[[ 19 -18  45]
 [  1 -45  63]
 [ 22  34 -88]
 [ 11  25  -1]]
->
[[  1 -45  63]
 [ 22  34 -88]]

[[ -8  -7  76  -3   2]
 [-15   6  -3   2 -14]
 [ 74   1  70  -3  90]
 [ -3   0  76  -3   1]
 [  1   8  -3   2   0]]
->
[[-15   6  -3]
 [ 74   1  70]]

[[-23  25 -18   2  59]
 [  5 -51   9  28 -82]
 [ 33  -3   2  10  -9]
 [ 51 -29  49  80 -17]
 [  3  -7   8  20 -53]]
->
[[  5 -51   9]
 [ 33  -3   2]]

[[-10 -34  58 -39  65]
 [-37 -34  -1  46  92]
 [-61 -34  29  40  39]
 [ -8 -34 -11  29  52]]
->
[[-37 -34  -1]
 [-61 -34  29]]

[[-90  46   7  23 -22]
 [ 42  45  54 -11 -48]
 [-25  81  33  23 -20]
 [-20 -17  33 -14 -90]]
->
[[ 42  45  54]
 [-25  81  33]]

[[  7 -29  16 -35 -67]
 [ -4 -48  65  -3 -28]
 [ 12 -15  26   3 -28]
 [-59 -45 -19  35 -13]
 [-60 -77  -7  34 -65]]
->
[[ -4 -48  65]
 [ 12 -15  26]]

[[  37    2  -22   74   23]
 [  15   15   12   29   33]
 [ -36  -15   77  -40   27]
 [ -17    5 -102  -41  -90]]
->
[[ 15  15  12]
 [-36 -15  77]]

[[-75 -23 -76]
 [-81 -49 -54]
 [-92 -62 -34]]
->
[[-81 -49 -54]
 [-92 -62 -34]]

[[ 13  31  16 -79]
 [-22  10  11  84]
 [ 58 -39  30 -71]]
->
[[-22  10  11]
 [ 58 -39  30]]
---
[[ -7 -59  90 -27 -60]
 [-12 -66 106 -37 -64]
 [ -9 -25  58 -21 -26]
 [ -7 -48  74 -28 -46]]
->
[[-12 -66 106]
 [ -9 -25  58]]

[[ 83  54  -4]
 [ 64  33 -35]
 [-24 -94  52]]
->
[[ 64  33 -35]
 [-24 -94  52]]

[[ 64 -57   1 -52]
 [ 16  51 -71  -2]
 [ 97   0 -28  16]
 [-37 -60  -5  21]
 [-50  39  -3  -9]]
->
[[ 16  51 -71]
 [ 97   0 -28]]

[[ 37  14   9 -62  42]
 [-24  -2  91   1  34]
 [ -6 -24  50 -30  33]
 [ 49 -38  56 -19  98]
 [ 24  20  22  67  16]]
->
[[-24  -2  91]
 [ -6 -24  50]]

[[ 74 -78  29  50]
 [-13  10 -16 -30]
 [ 80 -76 -15  89]]
->
[[-13  10 -16]
 [ 80 -76 -15]]

[[ -6  64 -41]
 [-57 -23  13]
 [  9 -45  57]
 [-61  21  89]
 [ -9 -33  15]]
->
[[-57 -23  13]
 [  9 -45  57]]

[[  1 -24 -19  79]
 [-15  63  44  10]
 [ 30 -82 -48  18]]
->
[[-15  63  44]
 [ 30 -82 -48]]
---
[[   6    2   15    1   -5  -18  -84   -3   15   36    2   25    0    2]
 [ -83   -1  -37   -9   -8  -15   -3   72  -10  -21 -106  -26   -5   -6]]
->
[[   2    0   25    2   36   15   -3  -84  -18   -5    1   15    2    6]
 [  -6   -5  -26 -106  -21  -10   72   -3  -15   -8   -9  -37   -1  -83]]

[[-92  16 -14 -55  -7  -8  61  36   8 -20  -3 -27  23]
 [ 24  24 -13  16   9   9  33 -18 -20 -36   9  -6 -23]
 [ 55 -19  36  39  13   6 -56  -4  39  28 -43  31  27]
 [-56 -11  41 -72  -7 -10  70 -77  -8 -33 105 -10   8]
 [ 58  -6 -24 -12  30   7  43 -21  40  30  75  18  29]
 [-11  -3  15  -4  25 -35 -42  34   2  -8 -13   9  -4]
 [-20  24 -16 -22 -12   1   8   5  10  12  49  19   4]]
->
[[ 23 -27  -3 -20   8  36  61  -8  -7 -55 -14  16 -92]
 [-23  -6   9 -36 -20 -18  33   9   9  16 -13  24  24]
 [ 27  31 -43  28  39  -4 -56   6  13  39  36 -19  55]
 [  8 -10 105 -33  -8 -77  70 -10  -7 -72  41 -11 -56]
 [ 29  18  75  30  40 -21  43   7  30 -12 -24  -6  58]
 [ -4   9 -13  -8   2  34 -42 -35  25  -4  15  -3 -11]
 [  4  19  49  12  10   5   8   1 -12 -22 -16  24 -20]]

[[-83  31]
 [-51 -35]
 [ 25  -5]
 [-64 -27]]
->
[[ 31 -83]
 [-35 -51]
 [ -5  25]
 [-27 -64]]

[[ -3 -44 -12  22  26  21   5]
 [ -5   1  -9 -12 -13 -12 -23]
 [-41  42 -36  -5 -12 -60 -20]
 [ 11  -8  25  39  39  20 -22]
 [ -8 -22 -42 -89 -83  -9  27]
 [ -3 -39 -15  30  34   9  14]
 [-26  -6 -56 -15 -14 -27  42]
 [-57  53 -50 -11 -19 -78 -14]
 [-18   2 -54  -8  -9 -24  42]]
->
[[  5  21  26  22 -12 -44  -3]
 [-23 -12 -13 -12  -9   1  -5]
 [-20 -60 -12  -5 -36  42 -41]
 [-22  20  39  39  25  -8  11]
 [ 27  -9 -83 -89 -42 -22  -8]
 [ 14   9  34  30 -15 -39  -3]
 [ 42 -27 -14 -15 -56  -6 -26]
 [-14 -78 -19 -11 -50  53 -57]
 [ 42 -24  -9  -8 -54   2 -18]]

[[  0 -13  14 -14 -12  10  23  15  13 -11  -7 -11  12  -9  12 -13]
 [ -9  -1   1  -1  -1   1  80  66   1  -1 -20 -53   1 -41   1  -1]
 [ 10 -89  93 -97 -83  60  -2  -1  89 -76  -2  -1  78  -1  76 -88]
 [ 10 -19  22 -21 -18  14 -23 -15  20 -17   4  11  17   9  17 -19]
 [-11  -1   1   0   0   1 105  77   1   0 -24 -62   1 -49   1   0]]
->
[[-13  12  -9  12 -11  -7 -11  13  15  23  10 -12 -14  14 -13   0]
 [ -1   1 -41   1 -53 -20  -1   1  66  80   1  -1  -1   1  -1  -9]
 [-88  76  -1  78  -1  -2 -76  89  -1  -2  60 -83 -97  93 -89  10]
 [-19  17   9  17  11   4 -17  20 -15 -23  14 -18 -21  22 -19  10]
 [  0   1 -49   1 -62 -24   0   1  77 105   1   0   0   1  -1 -11]]

[[ 73   6  15  31  95 -63 -39  -7  50  22  78  68]
 [ 38 -97 -76 -75   3 -95  -5  37 -64 -77  78   8]
 [-95  79 -55 -73  57 -92  62  84 -30  38  76  96]
 [-77  71   5   7  35  86 -52 -12  80 -70  61 -44]
 [ 58 -20 -54 -86   3  99  15 -49 -63 -41  92 -11]
 [ 85 -19 -17 -14 -72  95 -78  43 -34  52 -88 -49]
 [  5 -12 -88  22  59  30  54  31 -65  60 -25  66]
 [ 61  56  31 -92 -52 -88 -15   2 -61 -68  16  88]]
->
[[ 68  78  22  50  -7 -39 -63  95  31  15   6  73]
 [  8  78 -77 -64  37  -5 -95   3 -75 -76 -97  38]
 [ 96  76  38 -30  84  62 -92  57 -73 -55  79 -95]
 [-44  61 -70  80 -12 -52  86  35   7   5  71 -77]
 [-11  92 -41 -63 -49  15  99   3 -86 -54 -20  58]
 [-49 -88  52 -34  43 -78  95 -72 -14 -17 -19  85]
 [ 66 -25  60 -65  31  54  30  59  22 -88 -12   5]
 [ 88  16 -68 -61   2 -15 -88 -52 -92  31  56  61]]
